Below is a small trained network, with its code and all its weights. Each question gives an input and a class and asks what happens when units are switched off, that is, made to give their printed mean instead of their output.

import numpy as np


def w(rows, s, z=0):
    codes = np.array(rows[::2]) - 128.0
    scale = np.full(codes.shape[1], s)
    scale[-1] = z or s
    return codes * scale


def f(y):
    return np.maximum(y, 0)


def log_softmax(a):
    a = a - a.max(-1, keepdims=True)
    return a - np.log(np.exp(a).sum(-1, keepdims=True))


def net(x, mask):
    res = np.array(x, float).reshape(1, 6) / 4 @ E
    y = f(res @ A[0][:, :-1].T + A[0][:, -1])
    res = res + np.where(mask, y, B[0][:, -1]) @ B[0][:, :-1]
    return log_softmax(res[-1] @ U[:, :-1].T + U[:, -1])


A, B = {}, {}
E = w([
[175,141,2,36,123,58,156,33],'x0',
[55,83,90,80,140,241,216,110],'x1',
[126,128,127,129,129,129,129,128],'x2',
[71,157,83,190,242,51,204,197],'x3',
[255,100,184,100,200,153,218,155],'x4',
[66,92,221,18,154,56,136,104],'x5',
],0.0041)
A[0] = w([
[103,132,112,154,174,94,156,157,49],'N1',
[241,130,184,109,186,153,216,140,30],'N2',
[94,131,100,169,190,77,172,165,40],'N3',
[40,140,92,147,97,114,83,113,51],'N4',
[94,131,111,135,116,123,110,121,73],'N5',
[105,123,192,179,124,162,116,159,27],'N6',
[99,125,189,155,134,145,118,157,24],'N7',
[107,136,105,149,165,89,159,143,41],'N8',
[64,136,117,120,110,109,99,125,77],'N9',
[171,135,146,158,121,69,81,137,43],'N10',
[170,133,148,150,125,69,86,132,56],'N11',
[66,119,207,28,143,63,135,121,77],'N12',
[160,133,76,176,115,159,121,142,43],'N13',
[140,126,130,121,113,143,116,123,97],'N14',
[77,137,113,139,108,123,107,122,48],'N15',
[189,137,154,154,132,45,69,132,54],'N16',
[61,134,88,146,97,117,94,116,75],'N17',
[151,126,143,101,97,157,100,114,63],'N18',
[85,116,107,95,136,197,171,120,45],'N19',
[156,126,151,99,87,161,99,113,53],'N20',
[114,120,151,101,127,111,127,126,84],'N21',
[157,124,138,123,138,136,148,136,30],'N22',
[105,134,106,152,175,92,154,154,40],'N23',
[186,141,34,220,110,188,116,145,31],'N24',
[176,121,143,122,150,132,166,128,31],'N25',
[155,123,149,101,93,160,96,115,58],'N26',
[64,111,97,87,141,228,186,113,32],'N27',
[141,126,142,115,108,146,114,123,61],'N28',
[181,127,1,50,114,50,148,72,3],'N29',
[97,120,212,195,124,171,117,162,24],'N30',
[165,121,152,92,73,170,89,108,57],'N31',
],0.011,0.0011)
B[0] = w([
[130,127,100,130,90,162,137,70,187],'N1',
[174,70,102,110,109,109,5,186,253],'N2',
[126,128,88,130,72,180,134,46,214],'N3',
[178,82,109,113,114,122,57,173,207],'N4',
[148,112,121,125,123,125,99,146,157],'N5',
[104,155,133,126,196,179,131,152,196],'N6',
[112,153,137,128,186,168,141,139,183],'N7',
[126,127,101,132,102,171,133,77,180],'N8',
[165,96,125,114,123,119,83,147,179],'N9',
[109,144,109,142,83,91,173,175,187],'N10',
[110,146,112,143,90,93,168,176,183],'N11',
[150,113,219,118,171,53,152,46,239],'N12',
[130,115,177,113,150,82,139,87,180],'N13',
[128,127,118,128,120,139,133,106,146],'N14',
[157,104,120,114,122,128,91,151,168],'N15',
[99,153,108,146,75,80,181,199,208],'N16',
[167,90,117,118,120,120,70,172,193],'N17',
[127,125,99,133,104,155,133,80,171],'N18',
[109,158,117,154,81,78,170,179,185],'N19',
[125,125,92,136,101,161,132,72,179],'N20',
[133,124,149,125,137,105,135,106,155],'N21',
[140,114,121,119,128,125,102,141,151],'N22',
[127,128,100,129,92,167,134,70,186],'N23',
[137,106,226,96,165,45,151,55,228],'N24',
[146,102,124,118,121,126,80,151,174],'N25',
[127,125,94,133,102,162,134,76,176],'N26',
[103,174,110,160,65,55,188,202,211],'N27',
[125,129,108,129,117,146,129,102,151],'N28',
[83,173,157,142,247,238,128,184,251],'N29',
[102,166,132,124,215,191,133,159,216],'N30',
[125,122,81,137,92,171,137,53,196],'N31',
],0.024,0.0063)
U = w([
[77,189,138,137,240,223,129,179,62],'0',
[211,36,90,92,102,109,16,189,110],'1',
[123,123,45,146,49,195,157,2,97],'2',
[84,185,100,186,50,36,215,218,110],'3',
[149,100,242,86,174,39,166,43,254],'4',
],0.0061,0.00031)

Each question gives the input, the list of numbers given to net, and the class t.
The units are the neurons (one row each of A and B). Each row of codes is followed by its name. A weight is (code - 128) times the scale printed after its matrix; where a second scale follows, it is the last column's (A, B and U).
mask holds one flag per neuron, in row order. A switched-off neuron (its flag False) gives its mean, the last column of its row in B, instead of its output. The means were averaged over made-up inputs and are rounded, as every weight is.
A unit's drop is (log p(t) with every unit on - log p(t) with that unit switched off) / (log p(t) with every unit on - log p(t) with every unit switched off).
The circuit of an input: a set's keep is (log p(t) with only the set's units on - log p(t) with every unit switched off) / (log p(t) with every unit on - log p(t) with every unit switched off). Starting from the 12 units with the biggest drops (on a tie, the unit counted first), units are removed one at a time, each time the one whose removal leaves the highest keep (on an exact tie, the one counted first), for as long as the keep stays at least 0.8.
units of the circuit, in order: the units of the circuit, biggest drop first
most important unit: the unit with the biggest drop
k most important neurons: the k neurons with the biggest drops, biggest first
drop when u is switched off: that unit's drop, to one decimal
input [-6,7,7,-4,-4,5], class 3: 3 most important neurons	(N27 N29 N19)
input [6,-8,-3,-2,5,-2], class 3: most important unit	N16
input [6,0,-6,1,1,-6], class 0: 2 most important neurons	(N29 N12)
input [-1,7,-7,1,-7,-8], class 4: 3 most important neurons	(N24 N2 N13)
input [-7,-4,-3,8,6,-1], class 2: 4 most important neurons	(N3 N29 N1 N23)
input [6,-8,1,-1,-6,2], class 3: 2 most important neurons	(N16 N10)
input [-1,-1,-5,4,-4,6], class 4: 2 most important neurons	(N12 N2)
input [3,8,5,3,-7,-5], class 3: 3 most important neurons	(N27 N2 N19)
input [-5,-4,6,5,-4,-7], class 4: 3 most important neurons	(N24 N29 N13)
input [7,-7,-5,-8,7,2], class 2: 3 most important neurons	(N31 N20 N26)
input [-2,-3,6,-5,1,5], class 2: units of the circuit, in order	(N31 N20)
input [6,-5,0,4,5,-7], class 4: 2 most important neurons	(N24 N13)
input [6,4,1,-4,-7,6], class 1: 4 most important neurons	(N4 N17 N9 N30)
input [6,4,1,4,6,-1], class 0: 2 most important neurons	(N29 N4)
input [-7,3,-1,5,-5,-8], class 4: units of the circuit, in order	(N24)
input [5,7,-3,0,-7,-3], class 1: drop when N15 is switched off	0.5
input [6,-2,8,6,-6,-6], class 0: drop when N9 is switched off	-0.2
input [6,1,-6,5,1,3], class 0: drop when N29 is switched off	3.7
